Facts:
Λ e <- biran, brista, brisum, fekor, fibebu, foli, fotre, kluki, kluma, lafutrun, legrun, musta, nezus, nosos, pidre, rura, skedel, skegror, stigupa
Λ c <- bofliplel, drasta, fonun, kerek, plupu, plustu, ruflaplam, trasir, trumem, zefe, zetrol
Λ i <- braskul, gase, grusko, grutrufan, pobok, tego, toflibok, tosak, zapli, zazo
Λ a <- brasti, drelol, flapar, fleplu, grubol, klidi, klozus, korerem, replom
Λ h <- dagaska, flagreflel, plurik, skubrir, sozuten, stuflak
Λ d <- drigo, figur, gane, gubrezer, laklon, moster, nuvon, pazus, plaruner, rivi, skekel, soses, zubruk
Λ f <- drimok, klisik, pigra, pleposum, pleskon, pobim, zotik, zukel
Λ b <- dripuplo, drusek, flozuk, kesek, lekem, pogro, sesku
Λ g <- drovoman, drozen, kipe, koflor, pestigis, sitritan, skegule, tugun, vivis
biflil κ: zukel
brisum κ: depim, skekel
bruflil κ: trugriplok
brusu κ: bigul
dagaska κ: drasta, biran
drozen κ: sesku
drubeplu κ: pogro
drusek κ: treflik
fibebu κ: stuflur, kipe
firar κ: mukla, flomim, dripuplo
flagreflel κ: stuflak, nosos, laklon
flastafli κ: trasir
flozuk κ: sesku, skubrir, biran
fogas κ: drelol, musta, skitrer, skekel
foli κ: fupel
gane κ: dripun, skubrir, moster
gase κ: nosos, bregisom, skegule
geplun κ: koflor, kipe
gepoflik κ: bigul
gratrim κ: koflor, rotrofis
grugro κ: skudrim, skegruplu
grusko κ: stuflur, pogro, dripun
grutrufan κ: plebru
gubrezer κ: trasir
kaskir κ: pobok
kerek κ: dripuplo
klidi κ: dripun, tesel
klisik κ: befak, nodoskil
klozus κ: skuplal, skitrer, skegule
kluki κ: musta, flapar, plustu
korerem κ: moster
kotal κ: kipe
legrun κ: fonun, skegror, braskul
lekem κ: skedel, pladren
mapu κ: dripun, kipe, moster
neklugron κ: stuflur, pladren
nezus κ: fupel
noden κ: zapli, buflu, pazus, plaruner, kelom
nuvon κ: biran, pazus
pidre κ: kluma
pigra κ: nosos
pleposum κ: bigul, zukel, sesku, moster
plurik κ: pipun
pobim κ: bigul, pogro, gradroder
rafozu κ: depim, lafutrun, kluma
rura κ: pipun
ruzik κ: skuplal, skekel
sebrivul κ: trulo, drelol, zukel, lafutrun
sitritan κ: fonun, grubol
skiskor κ: flapar, rotrofis
sozuten κ: fleplu, moster
stigupa κ: musta, dripuplo, skekel, tesel
tego κ: skudrim, gedidro, fleplu
trerem κ: pobok, replom
tugun κ: plaruner
tulek κ: gruskis
vavir κ: skegror, skegule
zazo κ: nodoskil
zefe κ: drelol, drasta, laklon, skekel, pipun
zotik κ: komo, bigul, drelol, braskul
zubruk κ: laklon, drodel
[biflil, doflu, gradroder, lufles, mukla, plaruner, stigupa, tego, treflik] ω gedidro
[bigul, klidi, noden, nodoskil] ω geplun
[biran, brusu, gruskis, grutrufan, tulek, vavir] ω trugriplok
[bofliplel, drigo] ω fogas
[braskul, fekor, gratrim, neklugron, ruzik, skiskor, stofu] ω kelom
[brasti, kaskir, klisik, plupu, sesku] ω trerem
[bregisom, drodel, figur, fleplu, fotre, kesek, skegule, zapli] ω stuflur
[breplogrer, dripun, grubol, kotal, pipun, pobim, rura, trerem] ω befak
[brista, depim, firar, koflor, skubrir, skudrim] ω fupel
[brisum, drasta, drelol, pigra, stuflak] ω flastafli
[bruflil, kerek, nuvon] ω drepizi
[buflu, grusko, kuzal, sebrivul] ω kuzos
[dagaska, gubrezer, kluma, tosak, trasir] ω tulek
[drepizi, drimok, plustu, soses] ω stifle
[dripuplo, drozen, korerem, nosos, pazus] ω mubroser
[drovoman, flapar, klupa, moster, ruflaplam, skegror, skuplal, zotik] ω plebru
[drubeplu, fibebu, mapu, pleskon, zazo] ω tesel
[drusek, legrun, pestigis, skitrer] ω noden
[flagreflel, gase, gepoflik, kipe, nezus, skekel, zukel] ω stofu
[flastafli, mubroser, replom, zefe] ω skegruplu
[flomim, gane, toflibok] ω trulo
[flozuk, pidre, trulo, tugun] ω leskiplen
[fogas, plebru, pogro] ω komo
[foli, fonun, laklon] ω tobrun
[grugro, vivis, zetrol] ω gruskis
[klozus] ω drubeplu
[kluki, sitritan] ω treflik
[lafutrun] ω skudrim
[lekem, musta, pladren, rafozu] ω ruzik
[pleposum, plurik, trumem] ω dripun
[pobok] ω bigul
[rivi] ω sebrivul
[rotrofis] ω kuzal
[skedel] ω depim
[sozuten] ω vavir
[zubruk] ω buflu

Known rows:
grusko: [  4  -2  14  -2   9  -5  -1   5   0   3   3  -7 -10 -10   3   6   4   0
  -3   8  -1  -7   9   1  -7  -3 -17  -4  -1  -3  -4  -7  -1  -2   0   0
  -4   1  -8   2  -3 -20   4  -6   0]
biflil: [ -1   2  13  -4   9  -7  -7  -5   0   5   2  -4  -9 -10  -3   9   5  -3
  -3   8   0  -7   9   1  -7  -3 -16  -8  -2  -4  -5  -7   1   3   0   1
  -6   6  -8   0   2  -4   5  -7  10]
fupel: [  0  -3   3  -5   9  -4 -10  -5   2   4   0  -1  -8  -7  -8   5   5   2
   4  15  -1  -7   9   4  -8  -3 -19  -5  -3  -3  -2  -4   1   0   9   0
   2   3  -8   2   4  14   5  -5   1]
ruflaplam: [ -1  -3   3  -8   8  13  10  12   0   4  -6  -7  -4  -9 -10  11   4   4
   2   7   1  -7  15   1   5  -3 -19  19  -2  -5  13  -7   0  -2   0   1
   7   0  -1   3  -2  18  26   4  49]
lufles: [ -1  -3   6  -7   8  -7  -8  -5   0   7  -2  -6  -8  -7 -12   6   4  -4
   1   8  -1  -7  11   2  -1  -3 -19  -9  -2  -4   0  -3   2  -1   3   0
  -1   0  -4   0   0  -8   5  -6   9]
braskul: [  8  -4   5  -3   9  -6  26   5   0   9  -4  -7  -9  -7 -13   6   6   9
  -3   7   0  -7  27   4  -4  -4 -13  -9   0   2  -1  -4   0  -3   5  -1
   7   0  10   0   4   0   4  -6  -3]
drepizi: [ -1  -4   3  -6   9  -6  -8  -5   1   6   1  -1  -8  -7  -8   6   5  -1
   1  14  -1  -7   9   3  -8  -3 -19  -4  -3  -3   1  -4   1  -1   9   0
   3   3  -9   2   9  -3   5  -6   4]
drovoman: [  0   3   3  -8   8  -4  31  11   0   3  -6  -7  -4  -5 -13  13   4   4
   1  12   8  -7   7   1   0  -4 -19  -3  -4  -5  29  -1  -1  -2   2   1
  10   1  -7   0  -1  -9  30  11  44]
dripuplo: [ -2   6   4  12   8  -6  -2  -5   1   4  -4  -7  -9 -10 -14  11   5  -4
  -3   8  -1  -8  22   5  16   1 -19  -4  -4  -4  -2   1   3   3   0   1
  -6   0  -5   0  -3 -23   9  -1  -3]
skuplal: [ -1  -4   4  -8   8  -1   0   4   0   4  -5  -7  -5  -8 -11   8   4   0
   3   8   4  -7   9   0   9  -4 -19  10  -4  -5  22  -7   0  -3   0   3
   9   1  -5   0  -1  10  29   9  49]
fleplu: [ -1  -2   4  -4   9   7  -4  -4   4  10  -2  -6  -3  -7  -7   7   4  -2
  -1   8   0  -7  15   5  -7  -3 -17   3   3  -3  -4  -6   2  -1   2   1
  -5   0   0   6  -1 -12   5  -3   6]
fotre: [  0   2   3  -5   8  -7   7  -3   1   4  -5  -7  -9  -5 -13   9   5  -2
  -1  16   0  -7   8   2  -5  -3 -19  -9  -4  -3  11   5   0  -1   6   0
  -1   1  -7   0   0 -22   5  -3   1]
pogro: [  0  -3   6  -8   9  -4   6   1   0   4  -5  -7  -8  -9 -11   6   4  -3
  -1   8  -1  -7   9   1   6  -4 -19  -1  -3  -4   9  -5   0  -2   1   0
   2   1  -1   2  -1  -5  19  -3  37]
pidre: [  1   7  10  -4   9  -8  11   0   0   4  -2  -7  -9  -7  -5   9   5  -1
  -3  13   0  -6   7   1  -6  -3 -19  -9  -3  -4   2  -3   0   1   1   0
  -5   8  -8   0   0 -21   4  -6  -3]
legrun: [  1   6   8  -4   9  -8  12  -1   0   3  -3  -7  -9  -7  -4   9   5  -1
  -3  15   0  -5   8   2  -7  -3 -19  -8  -3  -4   1  -2   0   1   1   0
  -5   9  -8   0  -1 -17   4  -6  -2]
gubrezer: [ 15  16   2  -8  21   4 -10  -4   5   4   0  -4  -6  -5  -3   9   5   2
  -3   8  -1  -6   7  13 -10  -3 -19  -7  -1  -3  -3  -6   0   8   3   1
  -5  10  -9   7  -1  -9   8  -6  -2]
klidi: [  0   3  11  -4  14   1  -8  -2   1   4   4  -5  -8 -10   2   6   4  -2
  -3   7   0  -7   8   4  -8  -3 -15   1   2  -4  -4  -6   0  -1   0   1
  -5   0  -8   6  -2 -20   5  -6   3]

Rows:
No name comes twice in this set of rows, the named rows included.
[ 20   3   2  -8  18  -7   1   2   0  15  -5  -7   2   0 -15  14  14   7
  -4   7  13  -8  38  12  -9   0 -12 -11  -1  -2  22  -3  -1  -2   9   0
  15   2   3   0  12 -24  13  -2  -4]	skekel
[  9  22   5  -7  18   3  -7   2   4   4   1  -2   2  -4  -7  19   6  -4
  -3   7   5  -7   8   8 -10  -4 -19  -8  -2  -4  -2  -2   0   8   0   2
  -6   2  -9   6   2 -23  10  -5  16]	gane
[  0   4   5  16   8  -6  25  -5   2   4  -5  -7  -9 -10 -13  11   4  -1
  -3  12  -1  -8  15   6  14  -2 -19  -7  -4  -4  -2   2   3  -1   0   0
  -5   0  -3   0  -3 -22   7   1  -4]	stuflak
[ 15  -4  19   1  11  -8  45   9   0   4  -2  -7 -11  -5  -9   6  10  19
  -3   8   8  -6  12   4  -7  -3  -8 -10  -3  -4  -3  -2   0  -3   0  -1
  13   6   8   0  11  15   3  -2  -6]	flagreflel
[  0   1   4  -7   8  -6  26  10   0   3  -6  -8  -7  -6 -13  11   4   3
   3  12   6  -6   7   1   4  -4 -19  -3  -4  -4  28   0   0  -3   3   1
   8   1  -5   0  -1   3  28  11  44]	skegror
[  1  17   3  -8  10  15  10  14   4   8  -6  -4  15  -1 -13  23   4  -4
  -3   7  12  -7   7   1  -7  -4 -19   3  -4  -4  12   2   0  -2   0   2
   1   0  -9   8   4 -22  37  17  69]	moster
[ -1  -4   3  -7   9  -3  -7  -5   0   6  -4  -3  -8  -8  -9   5   4   1
   2  12  -1  -7  10   1  -4  -4 -19   4  -4  -4  10  -6   0  -2   5   0
   6   3  -8   3   6   7  15  -2  28]	komo
[ -1  -4   4  -7   9  -6  -5  -7   1  15  -2  -5  -8  -9  -6   8   5  -4
  -3  17  -1  -7  10   7  -4  -3 -19  -9  -3   2   0  -3  -1  -2   0  -1
  -5   9  -7   6  18  -4  14  -8  39]	bigul
[ -1  -2   8  -7   8  -7  43  10   0   4  -6  -8  -9 -10  -4  11   4  -2
  -3   8   4  -6   9   1   4  -4 -16   8  -4  -5  15  -6  -1  -3   0   1
  -6   8  -6   1  -1  -2  29  -4  62]	zotik
[ -1   4   3   3   8   2  -1  -5   0   4   2  -6  -9 -10 -10  13   4  -2
  -4   6  -1  -8  36   5  -2   2 -16   5   0  -5  -4  -6   2   7   0   1
  -7   3  -9   0  -1 -22   6  -7  -3]	zefe
[  8  -1   7  -6   9  -9  16   1   0   4  -5  -7  -9  -3 -14   8  11   5
  -3   9   4  -7   9   4  -7  -4 -18 -10  -4  -1  14   9   0  -1   9   0
  11   2   2   0  11 -18   5   0  -4]	fekor
[  5  11   2  -8  11  10   1   5   4   4  -6  -7   5  -3 -14  17   4   1
  -1   7   6  -7   9   6  -8  -4 -19  -3  -3  -4  19  -6   0  -1   2   4
   2   0  -4   6  -2 -13  31   4  43]	drigo

The same elements again, as new rows of numbers:
Known rows:
fonun: [-20  -6   2  13   8  -4  -6  -4   7  -9  -7  17 -15   7  22  -1 -11   4
  -8 -28 -14 -12   6   7  -6 -17  -5  -5   2 -23  -2 -27]
trasir: [-19  -9   4   9   1 -15  -3   7  13 -12 -10  14 -18   4  26  -6 -27   3
  -7 -33 -13 -10   5   8 -13 -23 -12  -4   3 -20  -1 -24]
gubrezer: [ -6  -7   6   0  14 -19  -7   2  19 -12 -12  13 -27   6  16 -14 -28   0
  -4 -28 -15 -22   2  11  -1 -23 -11   2   7 -12  -6 -19]
rafozu: [ 19 -13   7  31  28  14   6  17  16 -13  -6  14 -37   6   2   0   0 -26
   6 -29 -14  -4   7  -4  26 -23   4 -12  24 -40  29 -20]
fotre: [-13   0  -9  29  18 -11   2  19  11 -10   1  11 -17  -3  16  -5  -4   3
  -2 -20 -19 -16  -2   4   5 -11  -7   5   3 -23  -5 -24]
bregisom: [-15  -1  -5  18   6  -3  -2   5  11  -8   3  16 -22  -2  13  -3 -13   6
  -2 -19 -19 -11  -4   4  -4 -14  -1  -2   4 -23  -5 -28]
toflibok: [ -7  -4  -1   7   6  -6  -5  -4  13 -10   3  12 -18  -3  14  -9  -9   6
   4 -19 -16 -12 -11  -3   5 -16  -1  -3   0 -25  -3 -22]
skiskor: [  8 -15   7  22  28  13   0   8  10  -8  -5  17 -34  -7   8  -6   5 -20
   4 -22 -23 -12  10  -4  16 -28  -1   4  21 -44  18 -24]
drimok: [ -9  -6 -16  31  13 -10   6  36  18 -14   6   9 -16 -20  19  -4   0   9
   7  -9 -20 -13 -20  -5   6  -5   1   6  -6 -35   1 -20]
gane: [ -7  -4   4   5  21  -9 -10 -10  13  -9  -8  16 -24   9  12  -8 -13   1
  -5 -23 -15 -24   3   9   6 -17  -4   1   7 -16  -7 -23]
treflik: [  7   4   9  35 -13  -8  -2  20  11   4  13  13 -21   5  11   4   0  25
  -5  -9 -20 -16   7  19  21 -31   2  -5   1 -30 -26 -34]
kluki: [ -9   1  -9  25  23 -14   1  19  13 -10   0  10 -18  -2  16  -7  -4   3
  -4 -21 -19 -19  -5   3  13 -11  -7   8   2 -24  -5 -23]
brasti: [ -6  -4  -4  -5  -3   1  -5  -2  16  -7   9  20 -37  -5  12   2 -31   8
 -14 -21 -21 -12 -19  -1   7 -16   7  -4  -8 -34  -1 -36]
trerem: [ 15  -3  -6  12  16  -4   4  10  18   4  14   4 -23   9  17  -6  -4   5
 -14 -26 -30 -11 -27   9  -5 -21  -6   7  -5  -5 -13 -29]
befak: [-20  27  -1  26   4  -3  -9  12   8   2   4   8 -34   4  13  -1 -19   3
   3 -30 -20  -6 -16  16  -8 -18   1   6  -7 -27 -20 -20]
plebru: [-14  11  -4  28   7   1  -6   6   9   0  13  15 -20   9  18  -4 -19  17
  -2 -21 -15 -12 -17   2   0 -12   0   5  -3 -16 -14 -30]
flozuk: [-15 -14   8  10  23  -8 -11   3  10 -10 -19  19 -18  14  37   6  -9   2
 -23 -35 -11 -20   7  11   6 -17  -6   1  -9 -31   1 -27]

Rows:
No name comes twice in this set of rows, the named rows included.
[-11  10  -5  27  13   7  -5  -4   5   1  13  15 -20   8  12   3   1  12
  -5 -17 -20 -13 -12   6   5 -10   6   1  -3 -22 -14 -32]	fupel
[ -3 -19  17  14   4 -20  -8  11  12 -12 -18  19 -13  11  31  12   1  15
 -26 -21 -10 -28  28  22  30 -27  -5 -10  -7 -41 -10 -32]	drusek
[-28  13  -4  14   6  -7  -6   7   9 -10  -7  12 -32  -6  10  -2 -19  -4
   4 -27 -19  -9  -4  11  -8 -13   0  -1   0 -34  -7 -19]	nodoskil
[-13   2 -13  23  30  -9  -2   5   9 -12   3  12 -14  -1  11  -2   9   3
  -7 -16 -18 -24  -4   1  22  -1  -1   4  -1 -25  -4 -25]	foli
[  9 -24  19  32  35  14  -2  17  12 -14 -27  20 -29  22  27  12   3 -27
 -12 -43  -7  -6  22   7  19 -26   1 -13  13 -44  32 -22]	lekem
[-17  16  -6  26  13   5  -7  -3   6   2  13  14 -22   9  14   1  -6  11
  -4 -21 -20 -10 -18   6  -2  -8   5   3  -6 -19 -16 -30]	gruskis
[-15  11   1   2  12 -10 -11  -3  12 -11  -6   7 -31  -7  11  -9 -14  -7
   9 -27 -17 -12 -14   3   9 -17   0   1  -5 -37  -5 -12]	zazo
[ -8  14  -6  17  23   0  -9  -3   9  -1   9  12 -26   9  13  -2  -5   7
  -7 -23 -19 -17 -21   4  15  -8   4   7  -8 -22 -13 -27]	tulek
[  5 -11   0  52  25  12  13  33  12 -15  -7  14 -26   3   5   3   8 -23
  10 -27 -14   1  15   0  11 -17   1 -13  27 -35  27 -19]	musta
[-10  -6   4   6  18  -9  -9  -6  10 -10  -8  15 -19   9  22  -4 -10   0
 -12 -30 -14 -18   2   4  10 -18  -6   0  -1 -25  -2 -25]	kerek

